Here is a tiny trained network, its code and every weight. The questions are about switching its units off for an input and a class, where a switched-off unit gives its printed mean instead of its output.

import numpy as np


def w(rows, s, z=0):
    codes = np.array(rows[::2]) - 128.0
    scale = np.full(codes.shape[1], s)
    scale[-1] = z or s
    return codes * scale


def f(y):
    return np.maximum(y, 0)


def log_softmax(a):
    a = a - a.max(-1, keepdims=True)
    return a - np.log(np.exp(a).sum(-1, keepdims=True))


def net(x, mask):
    res = np.array(x, float).reshape(1, 5) / 4 @ E
    y = f(res @ A[0][:, :-1].T + A[0][:, -1])
    res = res + np.where(mask, y, B[0][:, -1]) @ B[0][:, :-1]
    return log_softmax(res[-1] @ U[:, :-1].T + U[:, -1])


A, B = {}, {}
E = w([
[124,133,125,132,124,138,129],'x0',
[147,241,228,153,175,64,217],'x1',
[192,94,54,81,156,182,246],'x2',
[198,101,92,254,50,54,151],'x3',
[234,222,111,73,77,161,59],'x4',
],0.0051)
A[0] = w([
[110,108,103,127,112,131,84,65],'N1',
[163,121,98,177,119,114,137,138],'N2',
[81,152,160,158,127,95,44,33],'N3',
[119,152,130,126,143,127,137,110],'N4',
[97,136,142,73,138,140,124,91],'N5',
[128,168,179,142,129,122,163,113],'N6',
[99,86,81,107,116,146,82,102],'N7',
[181,112,69,88,142,154,239,68],'N8',
[111,87,96,125,115,146,94,126],'N9',
[126,165,147,136,130,103,146,90],'N10',
[90,142,138,71,144,164,127,176],'N11',
[167,111,117,194,89,107,132,162],'N12',
[151,129,88,98,135,144,192,1],'N13',
[81,104,136,152,139,123,163,41],'N14',
[118,67,91,121,125,156,80,108],'N15',
[204,169,130,97,111,137,81,52],'N16',
[119,140,155,149,126,122,103,32],'N17',
[151,116,126,140,121,130,142,147],'N18',
[134,161,159,153,163,122,156,92],'N19',
[116,197,153,140,149,112,180,95],'N20',
[50,53,154,157,169,110,166,80],'N21',
[120,118,112,136,116,141,111,70],'N22',
[124,80,87,125,105,146,104,185],'N23',
[125,151,141,120,124,106,153,75],'N24',
[203,112,107,236,90,103,136,125],'N25',
[201,180,114,103,111,134,78,47],'N26',
[66,93,131,155,141,106,148,71],'N27',
[132,166,175,124,135,118,172,124],'N28',
[72,146,158,12,180,163,116,143],'N29',
[85,156,163,160,112,96,46,46],'N30',
[165,173,125,107,125,132,92,136],'N31',
[124,135,133,144,142,130,105,121],'N32',
],0.011,0.00092)
B[0] = w([
[176,136,152,114,142,119,132,173],'N1',
[82,132,127,127,136,87,109,176],'N2',
[90,104,177,114,145,230,109,204],'N3',
[143,125,135,123,134,109,124,146],'N4',
[88,132,121,143,137,83,117,179],'N5',
[197,130,141,119,137,102,123,182],'N6',
[206,136,151,126,149,92,128,208],'N7',
[91,108,198,114,140,254,90,242],'N8',
[190,139,142,120,139,105,131,191],'N9',
[176,129,138,116,139,113,123,165],'N10',
[77,123,124,138,132,70,108,200],'N11',
[67,132,121,128,145,68,106,195],'N12',
[99,119,172,124,134,199,108,188],'N13',
[133,135,84,132,93,146,158,178],'N14',
[209,143,154,119,134,92,129,211],'N15',
[131,130,62,148,91,155,194,200],'N16',
[125,120,151,121,139,166,120,153],'N17',
[102,130,133,132,134,125,116,150],'N18',
[187,134,132,119,131,101,124,175],'N19',
[214,129,137,118,139,89,112,195],'N20',
[135,150,43,144,68,171,186,233],'N21',
[151,135,143,125,135,122,134,150],'N22',
[190,145,160,124,147,103,128,201],'N23',
[163,127,133,120,133,114,129,153],'N24',
[43,127,117,126,146,31,92,225],'N25',
[134,131,61,150,88,157,195,202],'N26',
[131,140,74,136,97,161,169,190],'N27',
[197,125,142,124,140,98,121,184],'N28',
[32,122,110,152,131,21,92,253],'N29',
[96,104,179,105,152,232,112,206],'N30',
[136,126,85,141,99,149,169,182],'N31',
[120,121,139,124,129,146,121,144],'N32',
],0.021,0.0066)
U = w([
[49,133,99,152,150,37,94,255],'0',
[254,159,152,95,160,87,134,77],'1',
[135,152,19,166,35,169,217,57],'2',
[93,83,190,93,154,219,107,114],'3',
],0.0094,0.00053)

Each question gives the input, the list of numbers given to net, and the class t.
The units are the neurons (one row each of A and B). Each row of codes is followed by its name. A weight is (code - 128) times the scale printed after its matrix; where a second scale follows, it is the last column's (A, B and U).
mask holds one flag per neuron, in row order. A switched-off neuron (its flag False) gives its mean, the last column of its row in B, instead of its output. The means were averaged over made-up inputs and are rounded, as every weight is.
A unit's drop is (log p(t) with every unit on - log p(t) with that unit switched off) / (log p(t) with every unit on - log p(t) with every unit switched off).
most important unit: the unit with the biggest drop
k most important neurons: the k neurons with the biggest drops, biggest first
drop when u is switched off: that unit's drop, to one decimal
input [-6,5,-4,1,-7], class 2: most important unit => N21
input [1,-1,3,3,0], class 0: 2 most important neurons => N30, N3
input [-4,-7,-3,-1,8], class 2: 4 most important neurons => N26, N16, N31, N20
input [1,3,-7,-8,8], class 0: 3 most important neurons => N29, N21, N11
input [-4,-4,-7,-4,-8], class 2: 2 most important neurons => N21, N27
input [7,-7,-4,-6,2], class 1: 4 most important neurons => N7, N15, N25, N9
input [2,-4,5,-3,3], class 3: 3 most important neurons => N8, N13, N20
input [5,-8,6,-2,-8], class 1: 3 most important neurons => N15, N7, N23
input [3,7,-4,5,-6], class 1: 2 most important neurons => N20, N29
input [-5,-3,-6,3,4], class 3: 3 most important neurons => N30, N3, N21
input [4,-7,-8,1,2], class 3: 3 most important neurons => N30, N3, N20
input [-3,5,-6,-3,8], class 2: 2 most important neurons => N26, N16
input [-1,7,-3,7,3], class 0: 3 most important neurons => N25, N12, N15
input [-6,3,6,8,2], class 0: most important unit => N25
input [-1,-3,4,-1,-1], class 3: 2 most important neurons => N8, N20
input [-6,7,-8,1,-1], class 3: drop when N15 is switched off => 0.4
input [-1,6,4,-8,3], class 0: drop when N29 is switched off => 2.1
input [-5,4,4,-7,3], class 0: drop when N29 is switched off => 0.6
